In the rows, 128 means zero.
Each row of numbers belongs to one of the things below and depends on some of the facts about them. Some rows are named. Which thing is each other row?

Known rows:
plado: [128 119 123 118 121 138 134 137 128 122 126 122 120 135 122 114 124 140
 125 128 125 120 124 115 128 114 133 126 123 125 134 126 126 129 119 125
 119 141 126 125 122]
mavamas: [121 116 124 122 123 127 123 130 128 121 126 122 125 127 133 113 129 139
 124 122 124 118 125 116 134 112 128 126 123 127 125 126 127 129 130 126
 123 139 129 119 124]
gomobrak: [120 139 124 124 141 147 135 132 127 162 123 136 143 132 127 134 118 115
 141 139 126 149 153 144 112 146 121 127 124 129 120 124 124 120 118 124
 124 118 116 146 126]
metrik: [136 157 121 118 140 139 146 119 124 180 139 165 181 124 116 121 121 119
 119 121 124 155 122 197 243 147 117 119 129 118 119 156 126 131 139 119
 156 188 151 126 155]
brutrul: [119 114 126 119 122 129 116 121 125 120 124 139 112 114 174 116 136 116
 122 157 145 118 124 116 119 135 123 126 124 143 144 123 137 121 123 124
 120 136 128 134 119]
klotral: [127 125 126 141 123 120 126 122 127 121 138 122 128 132 114 114 141 138
 120 138 124 127 123 113 157 113 123 126 123 124 147 123 127 129 136 124
 120 157 144 117 141]
veplo: [146 165 129 139 121 141 147 130 132 135 136 137 144 128 114 188 140 119
 125 118 124 149 133 140 127 182 123 139 123 124 121 124 122 114 119 134
 151 113 119 127 113]
muli: [148 116 150 126 130 119 126 122 127 121 135 119 112 128 123 146 123 117
 126 120 131 115 123 148 104 111 134 133 157 133 139 136 129 136 132 132
 158 113 156 119 125]
lakla: [148 118 125 117 125 119 147 122 130 122 132 122 112 126 123 140 136 124
 133 119 126 114 125 137 116 116 134 126 124 126 121 124 128 117 143 146
 126 112 132 138 115]
plome: [146 117 123 118 125 120 144 121 128 120 127 120 113 125 128 137 132 122
 131 119 124 116 127 133 110 114 135 126 125 125 125 125 130 118 142 145
 122 111 132 137 118]
zaklek: [128 132 123 120 123 120 133 133 130 123 126 146 118 121 144 121 144 124
 124 127 125 117 127 114 149 124 129 126 123 133 136 124 129 118 131 125
 117 118 118 128 121]
drufes: [142 118 123 118 127 121 141 125 128 122 126 121 113 128 130 136 126 126
 141 119 123 116 130 137 105 114 133 126 124 124 121 125 128 118 139 146
 122 112 123 144 118]
zegak: [127 124 124 118 141 121 128 133 134 121 123 125 119 132 134 113 122 124
 133 120 124 116 133 118 119 112 129 128 122 129 120 125 135 124 132 130
 119 112 118 132 133]
nizus: [126 117 129 166 124 118 113 120 126 121 127 120 112 124 116 115 130 136
 123 129 150 127 120 123 106 111 130 124 145 133 151 128 129 162 127 121
 150 136 146 120 145]
vikaskam: [133 114 159 118 122 118 140 119 126 118 136 119 112 127 130 131 122 115
 126 134 124 118 124 150 102 114 125 145 160 132 141 123 128 144 138 136
 149 126 169 117 135]
skune: [138 131 120 114 164 118 146 121 126 134 125 128 122 137 125 113 120 118
 125 119 123 115 125 153 156 116 123 123 129 122 121 145 128 148 139 124
 120 122 123 138 140]
truflis: [147 118 124 119 122 119 148 123 131 120 138 119 112 126 118 139 140 128
 126 119 124 117 124 136 120 114 133 126 123 125 126 124 128 118 143 140
 126 116 139 133 118]

Facts:
θ: belongs to class; φ: comes just before; γ: uses; ζ: points at; Σ: sits directly inside
gepan: θ 386; φ pibo; ζ pliplipan; Σ pledi
dulire: θ 151; ζ zaklek; Σ todra
fogis: θ 386; φ fedra; ζ muli; Σ tiser
plabra: θ 386; φ groma; γ gepan platroves; Σ tate
skogu: θ 407; φ lakla; Σ kiron
zabis: θ 112; φ vikaskam; γ seskil skune todra drigar; ζ pledi; Σ muli
plugrik: φ stikik; Σ zuzulir
skegim: θ 407; φ mezak; γ dotin geflavu lotik; Σ floske
dobar: γ tiram mezak treni
fedi: γ vodri plesu; Σ veplo
rakun: θ 407; φ brivon; ζ lotik; Σ drusan
fanuk: θ 407; φ treni; ζ trepin; Σ tate
sibrer: θ 407; φ pliplipan; γ gifen stedru stesis; ζ velum; Σ plome
vilis: θ 407; φ rada; Σ flesun
loza: θ 386; φ pilor; Σ vikaskam
stuban: φ tibri; Σ nerin
treni: θ 407; φ lofam; ζ skipele; Σ tate
fopadrir: θ 386; φ gitre; Σ todra
klotral: θ 386; Σ tiser
skuplis: θ 151; φ lobik; ζ muli; Σ ligri
vikaskam: φ brogok; Σ muli
stesis: θ 386; φ gulak; Σ fedi
loplil: θ 407; φ flotrupu; ζ plugrik; Σ vikaskam
meza: θ 112; ζ nabru; Σ fedi
stogrek: θ 112; φ funen; Σ piflo
pozor: θ 759; φ figral; γ klebam trobral; Σ truflis
flesun: φ pefle; Σ zuzulir
ponutris: θ 759; φ zonor; γ groma; Σ lotik
ploste: θ 386; φ porobes; Σ geflavu
vokam: θ 386; Σ lakla
plado: θ 112; φ losas; ζ bruklin; Σ geflavu
noror: θ 271; φ flabril; γ stogrek tritrom plesu; Σ grokas
bepa: θ 386; Σ ligri
braskizam: θ 407; φ tiram; Σ plesu
tiram: θ 112; φ klodramen; ζ zonor; Σ plesu
zegak: θ 386; φ sazir; Σ ratrak
drufes: φ gestil; Σ dobar
rada: θ 407; φ skazulek; Σ flesun
stedru: θ 407; φ rakun; ζ tate; Σ drusan
nizus: θ 407; Σ katrur
lotik: φ bribar; Σ ligri
pali: θ 407; φ bevum; Σ geflavu
klezuzol: θ 271; φ skuplis; ζ nizus; Σ ligri
rotrir: θ 407; γ lotik foste zaklek; ζ klobaplu; Σ zuzulir
bikil: θ 386; φ zote; Σ vikaskam
nerin: γ kiron drigar
gura: θ 271; γ vokam lofam skazulek; ζ plugrik; Σ drufes
geflavu: φ truflis; Σ plesu
velum: θ 407; Σ sizovol
pliplipan: θ 407; φ tregruk; ζ fikli; Σ plome
lakla: φ tiser; Σ kiron
ratrak: φ tate; γ stikik stutru febrim nutrun; Σ drusan
ravar: θ 407; φ trini; γ kiklek fedra vugrus; ζ klobaplu; Σ klobaplu
mezo: θ 407; φ nutrun; Σ trini
skune: θ 112; φ lidim; Σ pledi
kiklek: θ 386; φ lotik; Σ ligri
foste: θ 407; φ plado; ζ ratrak; Σ geflavu
druku: θ 271; φ skupades; ζ vokam; Σ drufes
zaklek: θ 386; Σ drigar
dunu: θ 407; φ skune; Σ pledi
trini: φ bruklin; Σ klobaplu
giravim: θ 386; φ febrim; γ sebrun skupades klasem; Σ veplo
seskil: θ 407; Σ plesu
tate: φ dramol; γ stikik plado; Σ drusan
metrik: θ 407; φ fedi; γ skune figral drigar; ζ truflis; Σ veplo
bevum: θ 407; ζ fikli; Σ geflavu
skuplik: θ 407; φ velum; Σ sizovol
grodas: θ 386; φ droron; ζ bregu; Σ pledi
skazulek: θ 112; ζ fikli; Σ flesun
tregruk: θ 386; γ lobik gabroron; ζ geflavu; Σ plome
dotin: θ 112; φ drigar; Σ veplo
klebam: θ 407; φ seskil; Σ plesu
tibran: θ 759; ζ drufes; Σ trini
stutru: θ 386; φ tibran; ζ bruklin; Σ trini
lobik: θ 407; φ bepa; Σ ligri
telem: θ 759; φ druku; ζ sebrun; Σ drufes
piflo: φ tete; γ brutrul pibo bevum telem; Σ skipele
sazir: θ 407; φ bregu; γ stadrafu; ζ floske; Σ ratrak
sebrun: θ 723; φ zabis; Σ muli
platroves: θ 112; φ grutran; ζ drusan; Σ kiron
tibri: θ 386; φ todra; ζ fikli; Σ nerin
klodramen: θ 386; φ klebam; γ dotin mezo nutrun; Σ plesu
flotrupu: θ 407; φ loza; γ klobaplu flesun kobresa; Σ vikaskam
brivon: Σ drusan
zote: θ 151; φ fikli; γ doril floske; ζ klobaplu; Σ vikaskam
pilor: θ 407; φ bikil; ζ katrur; Σ vikaskam
pledi: γ muli klasem bregu
mogrir: θ 723; φ geflavu; γ gifen lofam; Σ plesu
trigo: θ 386; φ gabroron; γ gulon drusan zuzulir; Σ flesun
tiser: φ mavamas; Σ kiron
pefle: θ 112; φ rotrir; γ fikli klotral stutru todra dritubrak; Σ zuzulir
pubroklir: θ 723; φ nabru; Σ gestil
floske: φ plugrik; Σ zuzulir
kobresa: θ 386; φ plabra; ζ drufes; Σ tate
stobrun: θ 407; φ nizus; Σ katrur
fikli: θ 386; ζ vikaskam; Σ vikaskam
tete: θ 407; Σ skipele
mezak: θ 723; Σ floske
zolan: θ 386; φ plero; ζ gura; Σ sizovol
flabril: θ 386; φ bufe; ζ klobaplu; Σ grokas
bribar: θ 112; φ klezuzol; ζ grokas; Σ ligri
trati: θ 407; φ piflo; Σ skipele
rulo: θ 407; φ flesun; γ skazulek; ζ zonor; Σ zuzulir
porobes: θ 407; φ foste; γ drigar; Σ geflavu
nutrun: θ 386; φ stefom; ζ lotik; Σ trini
bruklin: θ 407; Σ klobaplu
droron: θ 723; γ klotral platroves stefom; Σ pledi
stadrafu: θ 386; ζ klobaplu; Σ piflo
drabrir: θ 271; φ klasem; Σ muli
gifen: θ 407; φ trepin; Σ tiser
klasem: θ 151; Σ muli
podu: θ 407; φ stesis; Σ fedi
plome: φ noror; Σ grokas
groma: θ 407; φ fanuk; Σ tate
gabroron: θ 386; φ vilis; ζ tiser; Σ flesun
miklam: θ 759; φ doril; ζ trepin; Σ katrur
dritubrak: θ 271; φ vokam; ζ floske; Σ lakla
klelok: θ 271; φ miklam; γ stadrafu todra bevum stefom; Σ katrur
gulon: θ 723; φ podu; Σ fedi
drigar: φ fesul; Σ veplo
trofodrir: θ 407; φ gulon; γ druku stikik; Σ fedi
vodri: θ 112; φ kobresa; Σ tate
losas: θ 407; φ pali; ζ drufes; Σ geflavu
vugrus: θ 112; φ klotral; Σ tiser
gomobrak: θ 759; φ plome; γ fikli; ζ tibran; Σ grokas
tustor: θ 271; γ floske pibo; ζ vodri; Σ truflis
dramol: θ 407; φ stedru; Σ drusan
bufe: θ 407; γ stadrafu lotik; ζ dramol; Σ grokas
lidim: θ 271; φ gepan; γ lofam; ζ vodri; Σ pledi
gitre: θ 407; φ dulire; γ miklam; Σ todra
trepin: θ 407; φ vugrus; γ tibri plesu; ζ tate; Σ tiser
belo: θ 759; φ ponutris; γ drabrir; Σ lotik
bregu: θ 112; Σ ratrak
fesul: θ 271; φ metrik; γ trobral; Σ veplo
trobral: θ 112; φ dritubrak; Σ lakla
stikik: θ 759; φ rulo; Σ zuzulir
zonor: θ 723; φ brutrul; ζ gura; Σ lotik
brutrul: θ 407; ζ velum; Σ lotik
funen: θ 407; φ stadrafu; Σ piflo
lofam: θ 407; ζ bruklin; Σ tate
trumunum: θ 112; φ meza; Σ fedi
grutran: θ 407; γ vikaskam brutrul zaklek; Σ kiron
gulak: θ 112; φ trumunum; Σ fedi
stodrel: θ 112; φ tritrom; ζ plugrik; Σ plugrik
tritrom: θ 386; ζ zuzulir; Σ plugrik
gestil: γ brutrul stadrafu; Σ dobar
skipele: γ plome brutrul miklam funen tibran
veplo: γ drabrir gifen rada geflavu dramol
stefom: θ 407; φ stutru; Σ trini
nabru: θ 407; Σ gestil
fedra: θ 407; φ lisker; Σ tiser
todra: Σ nerin
pibo: θ 271; φ grodas; Σ pledi
mebri: θ 723; φ skegim; γ fedra drusan; Σ floske
vena: θ 151; φ stobrun; ζ klezuzol; Σ katrur
truflis: φ braskizam; Σ plesu
febrim: θ 407; φ dotin; ζ skogu; Σ veplo
skupades: θ 407; φ gura; ζ lotik; Σ drufes
doril: θ 386; φ vena; ζ fedi; Σ katrur
brogok: θ 386; φ drabrir; Σ muli
lisker: θ 407; φ gifen; ζ ligri; Σ tiser
plero: θ 407; φ skuplik; γ skuplik; Σ sizovol
sizovol: φ giravim; Σ veplo
katrur: φ sebrun; Σ muli
mavamas: θ 407; φ platroves; ζ kiron; Σ kiron
figral: θ 723; φ tustor; ζ veplo; Σ truflis

Name these rows:
No name comes twice in this set of rows, the named rows included.
[117 111 123 117 123 136 125 114 123 118 127 186 110 109 230 118 129 109
 122 194 194 118 124 111 124 162 122 126 130 147 153 120 173 129 120 126
 115 111 119 152 113] => stadrafu
[132 136 122 116 176 134 133 116 121 198 125 135 144 131 125 129 114 112
 125 123 129 133 126 222 154 113 118 121 178 121 120 170 128 171 119 120
 169 146 139 130 164] => zabis
[118 116 131 118 121 135 115 115 124 122 125 174 121 111 209 153 122 109
 123 185 174 137 150 115 107 212 118 126 134 151 133 121 135 118 117 125
 118 118 119 164 117] => sazir
[135 115 125 119 122 119 138 122 125 120 127 127 113 113 153 150 139 115
 124 132 132 117 129 125 105 136 124 125 128 137 135 122 134 116 137 142
 120 113 132 148 114] => lotik
[121 118 166 143 120 119 134 123 125 119 147 118 117 117 138 113 117 115
 120 150 121 143 127 148 118 113 124 148 156 128 152 129 128 185 120 124
 150 175 154 112 149] => fikli
[120 118 131 124 129 120 112 113 122 148 122 138 113 111 169 163 121 111
 131 156 194 135 136 145 103 167 122 123 168 145 133 124 129 147 116 124
 128 109 119 173 137] => klelok
[161 163 121 117 161 126 157 118 126 185 135 159 152 126 119 163 119 114
 124 118 125 121 128 222 198 140 118 121 157 119 121 168 126 130 138 124
 168 136 141 136 149] => nerin

The same things again, as new rows of numbers:
Known rows:
zaklek: [107 102 141 105 152 150 175 152 114 111 126 115 133 126 117  81 129 106
  98 151 130 108 108 127 159 102 119 126 122 121 141]
fopadrir: [125 108 151 114 140 127 159 150  98 107 114  97 138 116 138  99 117  92
 114 133 112  85 119 154 140 101 130 156 120 113 140]
stutru: [126 110 151 126 155 116 167 155 103 113 130 112 138 124  97 107 113 114
 110 129 119 125 115 137 136 105  93 141 146 147 141]
braskizam: [105 114 148 119 146 149 179 152 115  96 131 125 149 122 110 107 116 117
 114 146 120 109 117 139 140  89 105 145 127 135 146]
zolan: [146  80 117 117 163 111 159 143 102 111 119  84 128 129 118  79 144 106
 110 134 102  92 111 130 144  99 121 150 129 125 135]
drufes: [139 112 114 128 158 143 192 145 110 116 119  95 119 120 130  90 113  83
 114 120 118 115 123 124 131  88 135 174  97 117 169]
dramol: [108 107 148 118 146 140 171 152 109 101 126 116 146 129 120 105 110 115
 116 140 118 106 118 139 137  90 121 151 128 122 148]
katrur: [111 142 138 133 142 126 204 159 125 115  90  83 119 104 130 114  72  60
 124  86 139 141 123 132 114  78 122 207  86 107 167]
plesu: [131 131 123 125 164 172 192 144 119 111 121 129 116 149 110 104 105  95
 116 130 136 142 117 108 140  87 114 160 114 119 171]
tregruk: [155 150  94 118  85 115  64 130 115 177 115 132 125 131 106 173 110 140
 132 136 134 161 126 121 150 174 144 117 107 105 100]
tate: [162 161  62 123  86 156  83 126 125 177 114 137 112 140 119 168 106 128
 143 132 136 171 135  94 145 164 163 137  69  81 132]
grokas: [123 129 121 125 163 159 203 148 124 112 119 124 122 129 112  95 103  93
 104 128 136 130 118 114 141  87 111 157 104 129 172]
drusan: [127 127 122 124 165 164 200 147 122 113 122 126 123 138 114 101 106  92
 108 130 133 135 115 109 139  85 111 160 108 119 173]
pozor: [154 146  85 119  59 121  68 119 120 162 129 119 134 133 132 169 109 141
 139 142 129 149 132 123 149 157 176 132  77  66 110]
gifen: [107 112 151 125 149 160 157 152 105  99 122 127 145 154 113 114 106 128
 138 143 110 136 115 142 134  89 118 152 153 114 144]
fogis: [141  96 136 122 162 104 161 148 101 111 115  84 128 120 121  94 119  94
 109 127 109 101 109 146 136 101 127 156 129 122 137]
stedru: [124 103 142 125 155 123 167 154 111 101 126 112 141 129  95 112 113 120
 117 136 115 127 113 141 136  93 100 144 145 140 138]

Which thing is each row?
No name comes twice in this set of rows, the named rows included.
[154 139  82 123  71 101  78 122 130 176 137 129 139 126  99 175 103 151
 132 144 130 174 120 116 153 159 155 113  92  89  96] => tustor
[119 132 167 127 149 131 183 169 108 123  94 106 141 105 132 138  66  69
 124 116 123  98 131 167 121  94 121 172 120 132 151] => sebrun
[107 120 154 125 160 134 178 159 111 114 131 134 141 127  82 109 107 114
 111 136 131 138 116 136 141 106  75 131 154 164 149] => grodas
[146 140  86 126  88 124  52 138 127 173 123 146 136 152  96 187 103 160
 145 142 121 180 123 119 144 172 140 114 125  98  95] => rulo
[140 142 147 114 125 107 174 136  85  94 142 117 126 117 127 100 135  99
  84 116 140  75 134 133 133 104  96 169  93 143 159] => skune
[ 97 137 126 123 164 183 206 151 121 117 134 148 133 127  87 105 106 101
 112 133 143 154 124 109 140  99  84 147 119 157 180] => brivon
[147 151  94 122  54 120  72 125 120 164 134 131 139 131 122 168 104 142
 139 142 131 155 130 123 150 159 170 129  75  78 107] => ponutris
[139 153 103 114  57 131  78 124 123 162 138 141 150 139 115 180 103 158
 144 146 132 160 131 122 150 155 159 123  88  82 106] => noror
[166 193 101  91  52  92 100  98 122 151 159 205 149 121  64 206 157 179
  81 140 163  89 160  66 154 184  52 111  79 192 103] => metrik
[125  92 139  98 158 158 167 143 113 110 104 103 141 124 122 100 135 108
 116 149 108  77 121 128 149 104 127 143 131 121 140] => gulon
[104 112 156 127 159 129 177 158 115 104 131 136 148 125  79 115 108 127
 112 143 125 134 111 134 138 102  75 130 154 156 136] => treni
[131 121 145 131 156 110 160 153  91 100 135 104 121 126 107  88 120 102
 104 124 128 130 113 145 142 113 102 149 136 138 148] => bribar
[121 121 141 130 157 118 155 155  93 107 138 113 123 137  99  86 118 113
 107 124 129 140 109 138 141 118  96 141 150 140 147] => plado
[ 93 119 149 123 157 148 173 154 102  98 154 140 135 141  74  81 141 136
 100 143 141 152 112 124 154 131  58 120 164 166 147] => meza

Now the same things, written a new way:
Some rows with their names:
skuplis: [137 127 151 158 146 116 128 104 145 140 148 126 140 138 128 134 126 122
 134 125 144 130 128 120 131 153]
lobik: [170 129 151 160 146 117 115 113 151 143 148 119 147 121 133 137 130 130
 125 134 146 148 132 134 131 141]
truflis: [107 146 170  97 100 118 137 112 103 160 127 118 155  96 124 152 102 103
 124  90 136 140 149 153 169  98]
geflavu: [103 162 169 103 101 125 147 119 105 164 116 120 146  94 121 166 102 106
 124  86 126 118 164 152 189  88]
plesu: [ 99 145 162 112 121 128 151 103  99 167 128 134 146  84 116 150 109 111
 149  81 142 141 157 151 170  94]
fedi: [135  99 133 149 127 166  38 169  59  73 141 131 115 138  70  53 113  72
 136 159 135 184  91 226  53  91]
klodramen: [139 158 140 121 155 168 122 122 127  94 127 154  78 139 104 132 171 136
 166 151 137  72 137 200 120  93]
vokam: [138 129 134 152 118 124 110 123 137 143 109 133 136 134 143 145 126 115
 122 123 138 128 137 118 156 139]
lofam: [173 129 167 196 145 132 123 105 154 128 144 137 119 109 125 134 113 129
 188 125 170 160 143 132 130 108]
grodas: [145 126 160 156 144 121 117 111 153 152 149 135 143 149 132 131 136 123
 137 127 149 135 130 134 126 154]
brutrul: [163 131 143 140 135 111 135 117 141 157 160 113 144 136 121 132 140 141
  92 132  95 114 144 106 122 135]
vilis: [136 134 130 148 130 115 132 126 142 149 133 116 138 116 140 143 126 138
 114 123 130 137 135 112 144 135]
todra: [102 126 158  73  92 107 142 127 100 155 141 113 170 118 124 119  96 105
 115  97 132 165 127 139 122 123]
bikil: [174  99 138 124 113 106 133  97 165 141 120 148 152 148 155 125 134 155
 146 138 154 141 112  97 107 164]
fanuk: [144 135 151 158 146 114 129 117 152 150 156 117 141 123 129 133 131 128
 132 126 141 144 136 126 132 136]
drusan: [118 117 154  98  96 120 128 113  88 165 118 136 165  93 121 124  98 106
 140  91 141 168 138 136 141 104]
stedru: [140 137 143 154 138 115 138 119 148 153 146 119 136 122 132 137 122 130
 132 124 138 147 138 113 134 127]

Name these rows:
No name comes twice in this set of rows, the named rows included.
[ 81  93 122 149  91 118  94 173  68 137 128 105 158 132 114  86  73  64
  89 106 104 195 117 106 116 131] => sizovol
[112 148 106 108 139 158 131 143 121  88 103 153  80 141 115 121 163 135
 148 149 120  75 126 167 116 102] => plabra
[144 133 131 143 124 117 120 129 140 145 120 116 141 111 141 144 121 137
 107 129 130 141 136 118 151 136] => dramol
[137 150 146 151 148 121 132 120 149 154 147 116 137 112 133 158 132 135
 116 125 135 121 151 131 160 126] => braskizam
[160 157 143 119 158 138 136 111 134 104 170 136  84 139  93 106 186 141
 163 164 106  95 127 183  76  79] => rotrir
[129 135 108 142 120 116 128 141 136 143 115 112 134 111 147 147 120 136
  97 127 118 125 137  98 164 135] => skogu
[125 129 147 152 137 120 129 119 144 150 138 132 136 148 136 133 134 110
 134 123 136 126 134 115 134 153] => stutru
[176 150 124 105 150 158 118 127 125  95 142 136  90 138  94 119 173 163
 137 165 100  80 133 187  92  91] => grutran
[109 145 106 115 139 159 138 141 123  87 116 147  74 150 115 115 164 127
 157 148 115  86 121 156 105 101] => tregruk
[ 94 128 125  61 111 156 133 134  70 106 118 147  99 106  94  96 127 117
 169 119 122 135 120 178 101  64] => dobar
[122 125 119  52 102 152 126 126  67 110 106 149 105 104  88  96 141 128
 148 128 100 108 121 184  95  63] => skipele
[101 146  91 106 130 163 138 153 113  86  88 149  70 139 120 124 159 127
 148 146 108  74 125 150 127  97] => trigo
[ 25 181  68  48 192 150 152 179 147 103 132 118  90 106 136 144 177 148
 113 161 151  91 104 219 131 128] => porobes
[100  99  94 139 109 169  66 172  36  82 103 141  96 119  83  62 112  83
 141 139 112 167 102 173  79  77] => veplo

